(in the rows, 128 means zero)
Each row has a class, written as a number after it; each block has new classes, again numbered from 0 up.
[107 112  70 108 153 120 119 136 123 103 160 135 115 128 104 119 136 121
  77  94 139 101 126 107 169  75 131 117 128 146 163 134 195]
8
[123 116  61 105 154  87 107 124  77 127 151 135 102 107  93 116 157 117
  95 103 101 108 135 101 183  92 134 127 138  92 133 150 163]
3
[168 137  95  42 122 173 165  95 103  90 127 113 122 127 132 141 118 151
 112 127 132 108 125 174 158 129 135  98 131 126 123 144 170]
6
[116 139  88 131  93 129 143 136 101 161 177 129 137  84 120 136 112 118
 162 151 121 165 125 110 153 102 143 168 124 144 143 139 147]
1
[185 108 111  97 140 120 152 100 150 135 181  97 173  90 124 111 147 153
  78 125  79  89 153 100 155 117  93 132 148 180 139 128  99]
1
[ 75 155  57 111  93 125 166 127 123 183 166 124 124  90  83 118 133 144
 142 135  94 127 122  76 162 112 143 157 120 111  86 145 144]
2
[168 144 118  91 149 136 149 122 170 104 135 102 151 107 134 128 144 161
 116 102  69  94 141  84 132 135 102 113 154 147  99 145  77]
3
[136 150 123 126 158 120 157 156 200  65 128 126 116  96 143 174 108 156
 157 135  97 112 123 131  94 105 147 137 159 141 121 101  79]
6
[134 109 119 110 133  96 134 128 224  83 111 144 135 105 143 161 111 165
 146 171  91 108 110 153 101 124 138 145 120 141 132 103  84]
6
[ 96 196  67 144  84 135 170 104 144 175 188 130 145  69  83 110 117 138
 153 153  84 175 128  40 138  86 161 170 140 160  92 131 130]
7
[ 95 127  55  76 152 102 122 100 124 113 161 127 122 112  90 111 145 124
 103 121  84 125 130 121 183  67 149 141 127 134 161 139 182]
0
[172  99 104  54 137 126 151 122  91  55 134  88 117 110 163 154 111 131
 116 130 102 103 127 208 157 102 141 100 124 162 141 144 152]
1
[ 66 105  49 104 136 113 145 139  88 113 161 125  89 101  74 109 135 133
  81 103 124 115 136 117 174  54 143 127 116 106 136 141 176]
2
[128 163  95 139 104 134 157 124 112 155 180 138 112  74 103 149 117 120
 189 134  99 193 125  56 155  88 139 178 130 148 106 143 167]
3
[148  91  93  99 147 112 117 137 122  72 168 131 115  90 123 134 148 123
 107  84  95 118 133 112 168  94 111 132 129 144 139 146 139]
3
[178 125 110 121 131 107 173 135 193 101 164  80 160  80 152 144 133 131
 118 127  48  99 139 124 112 112 125 137 161 198 123 131  74]
1
[183 133  77   5 109 171 159  45 110  88 141 105 119 114 107 132 117 158
 115 147 109 109 145 160 167 111 178  90 147 152 127 151 155]
6
[114 162  64 100  84 125 170 121 129 151 174 122 144  73  99 119 144 166
 149 141  78 147 137  62 161 113 148 164 124 128 101 141 124]
2
[138 163  92 118  65 146 163 112 140 160 165 152 174  65 110 144 133 131
 175 141  87 184 137  88 150 130 129 171 132 169 115 150 120]
5
[ 99 165  65 112  74 129 181 124 110 150 192 141 137  63 103 144 132 127
 168 128  94 146 135  69 157 103 148 170 134 145 106 137 155]
2
[ 93 106  57 123 151  96 108 120 131 125 161 135 116 110  64 100 145 116
  94 105 109 111 118  94 188  71 158 134 121 105 157 140 142]
4
[164 119 127 138 132 155 157 143 179  95 146 102 131 129 134 111 141 117
  89  77 104  89 126  99 126 122  89 133 151 179 111 150 137]
8
[161 117 123  64 129 160 156 120  86  68 163 103 129 130 131 147 117 151
 122 133 159 103 149 150 157 109 117  94 124 154 138 140 163]
8
[110 158  76 130  93 143 162 124 115 163 169 143 126  91  82 117 114 103
 167 143 115 175 108  80 175  80 167 155 127 149 102 143 170]
4
[176 119 144 127 164 120 169 143 174  78 191  87 152 111 131 151 152 131
 119 103  64 101 164 128 124 116  85 134 160 161 123 117  63]
0
[130 132  85 130 103 119 161 132 118 153 180 120 127  88 118 130 122 128
 144 152  94 173 132 100 161  84 160 170 122 161 109 132 131]
1
[158 133 142 121 130 161 146 101 164 119 156 106 165  97 129 134 133 139
 139  93 109 125 159  96 125 134 110 136 173 197 133 142 108]
5
[140 114 102  24 146 154 161  94 122  53 146  97 119 133 136 156 106 166
 129 154 107 123 136 186 146  78 144  86 119 163 142 128 168]
0
[104 130 131 130 144  92 144 148 181  91  79 152 137 100 141 174 103 164
 138 172 118 119 119 153  85 116 118 129 136 135 123  99  88]
5
[131 119  90 138 132 102 124 101 121 103 167 132 131 114 108 106 138 132
  95 112  88 136 140 110 162  83 136 148 118 143 138 128 148]
7
[133  97 153 138 172  94 125 169 163  66 107 142 108 116 150 175  95 133
 145 150 105 122 123 156  90  86 114  98 128 156 129 104 110]
3
[108 127 122 124 177  96 122 160 205  79 125 130 111  94 138 175 102 154
 154 134  85 121 112 104  95  87 136 116 136 159 129 105  90]
3
[146 124 116 115 146 125 162 131 154 136 201  81 150  75  93 117 150 161
 108 107  97  81 169  66 139 125 100 128 173 156 107 122  71]
2
[ 98 161  76  87  62 161 153  87 121 161 144 162 172  97 103 123 138 143
 157 129 103 151 144  86 171 132 141 167 129 141 106 162 121]
5
[106 145 131 156 153  99 151 162 175  63 128 118 121  86 159 158  95 160
 153 154  88 134 100 139  77  80 122 125 107 163 126 101 128]
7
[116 117 101  52 117 174 172 102  63  69 144 109 105 133 127 157  91 161
 134 134 155 120 152 168 142  75 150  83 125 139 143 136 193]
2
[137 166  80 120  94 129 158 108 102 178 184 137 162  68  93 138 140 148
 163 150 109 170 155  73 166 119 137 165 156 142 113 138 133]
5
[135 126  80  64 146 138 158 122 113  69 158  84  99 116 124 141 126 178
 109 144 121  78 131 130 133  74 143  81 129 138 133 139 170]
8
[121 134 109 112 172  92 130 150 194  75 115 132  99  91 151 182 101 154
 158 142  73 110 101 112  92  88 146 111 145 159 114 104 114]
3
[ 84 165  51  97 116 125 157 134 138 160 202 136 112  47  89 153 119 142
 185 133  86 154 108  42 169  79 148 166 133 147  84 139 149]
3
[165 136  71  22 117 166 160  77  96  84 121 100 115 119 115 115 124 160
 109 136 118 114 129 171 175 111 157 107 131 123 126 165 176]
6
[127  91  72 103 133 112 129 105  92 104 160 135 121 112 103 101 147 127
  60 103 105 109 147 123 185  69 130 149 122 126 159 142 142]
1
[ 98 128  88  28 109 182 164  88  96  84 123 114 113 125 120 127 101 187
 116 144 135 101 141 137 131  86 157  72 122 144 125 140 166]
2
[109 164  63 113  99 144 160 140 126 160 183 139 128  71  88 141 116 138
 171 138 100 186 121  57 167  85 133 164 124 135 105 149 147]
3
[ 88 152  68 106 112 149 167 117 160 173 209 127 130  97  80 134 118 142
 168 141  81 182 116  80 182  75 129 182 108 151 104 134 160]
0
[141 165  93 130  95 141 164 138 121 149 209 117 153  62 123 149 126 108
 175 117  85 156 142  80 161 112 143 175 152 171 123 141 104]
1
[164 128 140 115 139 143 139 131 168  95 156 105 152 118 138 119 157 128
  88  82 115  60 141  86 122 154  88 115 156 174 129 136 101]
8
[ 95 116 142 163 160 115 140 173 174  63 119 142 120 119 136 165  99 138
 152 143 130 100 112 135  80  75 130 105 129 130 148  99  96]
4
[147 134 112  55 128 145 173 109  65  78 151  90 106 107 138 164 107 159
 156 144 126 120 145 162 145 104 152  93 129 145 118 131 179]
2
[184 113 113  41 112 166 167  86  92  54 141 132 136 133 134 174 100 142
 121 145 156 128 152 203 155 111 135  98 129 143 161 126 165]
6
[182 154 118 117 140 123 168 142 200 102 153  76 145 100 134 136 154 126
 103  95  63  76 125  95 117 147 105 112 154 179 105 143  90]
8
[170 138  85  23 112 152 156  89  96  94 133 113 147 146 125 134 130 152
  91 137 128  97 135 153 181 136 132  85 118 142 126 150 170]
8
[142 143 108 101 151 122 151 139 182  81 121 155 165 130 148 158 124 185
 127 133 107  92 134 138 141 128 111 147 139 104 128 104  91]
6
[ 95 106  89 102 151 123 101 109 112 117 179 139 121 123  88 100 153 129
 108 102 102 117 142 107 186  86 120 153 124 115 159 138 149]
0
[ 99 104 136 118 160 114 126 142 204  69  96 135 137 107 145 165 104 168
 137 139 106 107 125 156  91 102 120 113 129 166 143 113  88]
5
[153 135 102  33 108 172 145  80  91  76 119  97 132 110 130 143 124 141
 137 112 108 123 148 174 156 131 155  86 136 156 137 175 140]
5
[131 153 116 119 157 107 150 152 194  93 113 127 120  90 144 160 110 165
 160 153  94 115 102 133 108 115 136 145 137 132 115 107 112]
6
[151 107 113  29 114 162 159 119  90  54 126 101 119 118 146 149 112 154
 114 124 128 103 137 189 141 126 135  66 117 151 126 140 147]
2
[185 105 125  70 104 192 185  92  85  61 122 126  95 150 138 150  96 139
 114 140 155 145 137 199 138  94 137 106 126 144 118 137 192]
6
[ 84  96  77 120 148 124 141 134  87 118 181 126  99 120  80 118 134 141
  86  91 138 120 153 106 181  60 127 133 119 109 141 128 171]
2
[108 100  85 115 126 130 134 145  97  90 141 141 102 117 107 100 143 106
  69  98 142  90 115 127 159  85 100 124 113 132 145 154 198]
8
[139 124 141  99 139 115 150 140 185  61  81 145 164 132 172 174  85 153
 129 154 103 119 123 179 118 117 116 136 117 157 145 104  76]
1
[139 179  72 130  86 134 178 153 144 157 210 120 147  71 110 151 131 125
 172 144 103 167 123  60 152 108 139 163 135 172 110 137 155]
8

A new block, with new classes numbered from 0.
[ 80 179 162 120 138 128  94 178  88 159 154 116 166 148 150 143 131 131
 131 221  75 110  61  77 129 127 179 126 112 188  89 112  79]
7
[ 61 171 158 130 135 133 106 187  83 177 153 111 150 112 152 122 127 131
 124 217  75 113  52  66 137 131 165 142 125 179  95 121  82]
6
[ 59 189 158 106 160 115 100 192  83 173 140 119 168 166 138 102 124 114
 120 214  76 108  48  47 151 157 187 158 120 166 104 129  89]
9
[146 162  98 157 127 130  64 136 109 179 109 155 131 118 131 164 171 137
 138 220 106 107 105 104 133  70 134 161 147 113 154 178 143]
3
[ 61 173 141 138 145 118 116 189  87 169 172 125 167 102 148 123 125 132
 132 218  98 114  43  48 142 131 175 142 118 159 110 112 107]
2
[140  59 111  91  52  78 114 118 174  89 151 133 130  75 151 109 104 113
 140 101  59 145  79 158 104  54 157 138 108  67  95 107 100]
1
[132  55 109 107  59  80 121 103 188 102 150 104 111  67 162 121  94 126
 131 119  68 140  48 181  96  83 138 143  89  42 103 105 104]
0
[ 65 172 155 137 154 107 112 181  84 171 170 132 177 121 154 113 126 122
 137 222 102 111  50  58 138 127 182 137 114 173 102 108 103]
2
[143 135  87 158 141 113  85 147 150 154 120 184 139 111 135 171 165 133
 130 190 109 110 130  60 155  60 143 164 137  96 146 184 142]
9
[142 136  94 177 116 107  65 125 152 165 104 192 139 104 141 175 169 145
 132 209 103 103 133  81 140  86 135 168 119 113 144 178 138]
0
[135  71 104 108 102  90 128 117 186 106 135 135 131  79 155  99 106 104
 144 102  86 129  73 149 133  44 150 155  92  37 109 140 105]
9
[138  95 113 113  80  87 117 114 168 107 116 118 138  78 144  96 109 102
 159 112  88 126  80 144 103  52 160 153  75  80  96 114  80]
7
[125  63 104 113  82 102 116 119 163 122 169 143 119  65 167 102  89  99
 140 100  94 146  56 158 109  47 141 133 125  69  84 110 127]
4
[ 62 171 147 115 155 108  80 168  88 183 154  90 176 147 148 114 119 127
 134 214  82  99  40  33 137 168 175 164 109 168 103 140  96]
5
[137 103 109 119  70  89 117 132 143 112 129 138 136  91 145  90 102  86
 146  99  92 148  89 144 107  67 142 129  78 127 101 117  80]
7
[114  92  94 118  53  99 115 137 162 122 130 170 134  83 156  88 102  86
 145  88 107 133  69 166 107  53 154 140 109  91 108 118 108]
4
[ 57 181 163 136 138  95 112 176  70 167 148 117 185 143 144 107 131 120
 134 212  94 112  71  69 139 174 188 142  95 198 115 112  93]
2
[143 140  87 168 124 135  85 129 132 161 107 158 137  95 145 188 161 129
 145 214 124 101 113 106 135  65 154 160 134 121 151 162 154]
3
[ 47 183 143 119 146 133  96 166 108 188 150 109 173 157 155 114 126 126
 149 207 104  84  39  55 143 134 173 146 110 176 100 131 105]
5
[114  77 102 128  52  68 136 124 169  99 140 121 137  74 160 106 112 108
 151 113  67 137  74 184 112  75 162 138  77  76 114 103  99]
2
[154 134  85 162 143 126  60 125 149 177 145 192 133 115 146 178 166 140
 117 187  95 141 132  66 135  37 106 153 136 112 133 194 161]
8
[138 147 104 187 128 101  82 117 136 167 123 168 150  98 149 169 178 143
 148 206 104 113 138  65 133  62 135 163 142 121 136 166 131]
2
[ 79 152 160 105 133 119  91 175  91 151 175 139 172 132 155 139 126 129
 120 207  65 126  75  47 139 118 169 135 151 184  80 117  88]
1
[137 157  90 165 111 118  50 143 123 185 115 203 136 101 134 159 172 140
 136 197 104  99 104  79 124  55 139 164 163  95 144 182 136]
4
[136  89 105  93  50  82 115 120 164 106 135 145 131  74 143  79 112 102
 150 101  92 137  71 145 100  30 146 148  94  74  95 106  81]
1
[ 75 178 172 118 140 127 100 164  87 167 144  97 157 157 146 138 127 134
 139 224  77 104  64  86 123 148 181 121 110 193  91  99  85]
7
[ 76 175 158 102 132 116  87 193  79 170 147 131 158 140 135 115 117 128
 117 212  65 130  70  38 129 149 165 148 141 187  99 112  79]
1
[139  55  94 105  95  92 143 130 169 104 164 127 110  72 150 109  91  96
 128  87 103 153  74 145 137  61 131 127 104  64 111 125 123]
9
[123  64 100 105  51  85 107 118 178 106 142 125 114  79 161 117 100 110
 144 105  65 130  59 185 101  53 162 146 115  28  88 107 115]
4
[145  59 105  93  55  86 117 116 172  90 150 117 117  76 154 120  97 125
 139  94  55 154  79 154 102  66 133 146 118  53  95 107  99]
1
[ 79 175 176 130 146 132 101 166  81 160 144 106 166 158 158 138 125 120
 135 221  74 106  71  85 133 145 189 122 107 214  79  97  82]
7
[ 76 167 146 131 166 147  89 150  93 192 166 137 145 115 162 137 122 122
 118 208  79 117  48  65 132  93 151 122 135 146  97 127 124]
8
[ 38 207 144 110 119 147 115 184  68 183 127 110 162 145 140 109 135 113
 147 219 118  83  23 109 145 133 185 135 108 187 120 110 108]
3
[ 70 198 147 122 124 137 104 199  82 176 134 126 158 153 138 108 127 117
 143 210  97  99  44  72 151 133 177 132  85 216  94 108  83]
7
[138  93 101 118  65 100 122 144 152 104 139 129 131  90 147 110  99 103
 144 104  90 146  78 155 119  82 148 129  62 124 107 114  95]
7
[ 62 178 144 136 142 107 110 186  88 157 166 130 182 116 153 120 129 128
 137 214  90 110  47  55 137 130 183 152 112 154 102 114  97]
2
[151 162  89 161 132 116  42 129 120 192 125 200 133 116 139 148 179 130
 127 204  85 113  98  85 121  27 127 150 127 107 141 182 142]
8
[ 77 171 148 110 178 126 105 183  94 171 160 120 150 144 146 120 114 120
 126 213  92 108  40  45 139 123 175 146 143 128  97 115 112]
9
[ 66 175 169 113 148 144 107 159  80 169 146  84 160 160 158 137 125 123
 133 237  88 103  46 117 130 146 187 137 133 180  98 103 108]
3
[151 145  92 153 136 126  71 117 120 178 123 138 127 113 139 188 161 150
 141 216 119 119 110  88 117  77 117 164 152  98 153 173 158]
3
[145 146  92 171 114 103  64 152 127 169 110 176 131  85 139 172 168 147
 132 209  92 112 125  79 114  61 134 163 126  94 151 178 111]
6
[126  79 109  95  73  82 133 130 171 101 142 113 121 110 150  92 106  98
 139 104  79 131  54 180 124  63 163 139  84  62 101 108 102]
9
[130  76 101 106  64 101 114 111 178 108 153 135 122  92 165 109 110 103
 129 100  57 146  55 200 101  34 146 126  83  64 103 116 115]
8
[137  59 110 100  86  78 119 107 174 100 153 107 119  83 158 112 103 105
 133 101  63 146  68 156 117  55 147 142 108  29 100 131 103]
9
[121  95 103 102  82 102 128 116 149 123 132 108 135  72 153  96 105 100
 152 126 105 128  45 178 116  57 149 154  86  76 119 125 107]
3
[ 51 194 146 105 133 126 114 196  91 177 143 143 164 166 135  99 135 111
 131 195 108  97  42  70 159 122 176 131 117 174 111 128  96]
9
[149 130  90 168 147 129  74 119 127 175 122 150 133  88 148 196 162 144
 141 227 110 111 116  81 144  64 134 169 142 108 146 181 161]
3
[ 72 175 165 111 159 133  91 173  71 178 145  87 151 144 148 139 117 126
 124 251  76 110  44  95 127 149 181 146 129 148 108 116 104]
3
[118 100 101 113  69 119 134 124 138 117 138 111 127  83 159 101 105  87
 146 120 101 135  48 185 121  62 150 136 104 114 109 109 115]
3
[129  84 102 108  78  98 141 143 164 106 142 134 116  91 151  87 103  82
 126  92  96 153  78 153 139  55 135 139 100 102 103 120  88]
9
[150 140  94 148 111 107  66 147 133 149 118 200 146 111 128 172 170 144
 129 187  88 126 156  51 134  67 127 163 152 127 136 174 123]
1
[ 66 174 147 111 118 138 104 184  90 171 152 150 163 134 144 117 122 130
 134 191 100 110  61  56 144 128 162 128 122 194 103 112 101]
1
[ 71 171 143 123 156 128  84 185  82 188 157 150 156 130 151 114 113 115
 134 213 102 100  35  58 134 118 176 150 149 145  85 113 119]
4
[128  59 111 110  64  78 129 102 173  95 160 117 132  55 152 102 100 106
 129 101  98 146  59 152 105  86 146 143  93  78 102 113 109]
0
[ 80 175 166 119 137 124  99 178  90 156 152 108 164 159 148 137 127 123
 130 218  82 117  73  75 132 139 182 126 103 208  79 104  81]
7
[121  99  91 104  62  87 135 154 162 108 125 158 127 114 144  81 109  78
 139  91 100 132  71 172 130  57 156 128  87  95 120 116  98]
9
[158 122 104 156 124  98  66 118 145 164 146 173 136 101 133 166 169 151
 119 202 110 122 113  67 130  76 117 159 146 108 135 182 143]
0
[ 81 169 152 104 155 132  94 179  84 172 169 143 161 125 146 117 110 132
 131 203  90 124  54  27 126 121 155 140 154 161  90 110 106]
1
[139 145  96 178 136 122  60 124 152 174 101 169 146 145 153 164 163 131
 154 200 106  86 135  87 144  75 146 159 116 126 134 177 139]
5
[140 155  92 150 118 108  72 149 136 173 116 182 130 127 129 157 178 135
 130 196 108 106 110  79 141  48 134 152 139  96 152 184 125]
9
[ 77 196 160 121 143 111  82 191  66 178 130 119 170 156 131 106 122 116
 134 221  78 111  62  51 138 163 183 146  84 208 100 122  78]
7
[141 155  95 171 105 111  65 162 119 172 108 187 136  99 136 152 170 139
 129 197  96 116 125  88 126  70 133 159 117 124 153 182 109]
6
[120  82 100 120  75 100 120 123 169 117 150 127 139 106 165  87  99  88
 149  92  97 132  68 157 132  71 141 132  84 123  99 129 107]
5
[146 123  84 175 121 115  58 134 143 176 120 196 124  89 149 185 158 138
 139 206 105 103 122  86 130  51 147 160 146  88 130 165 152]
4
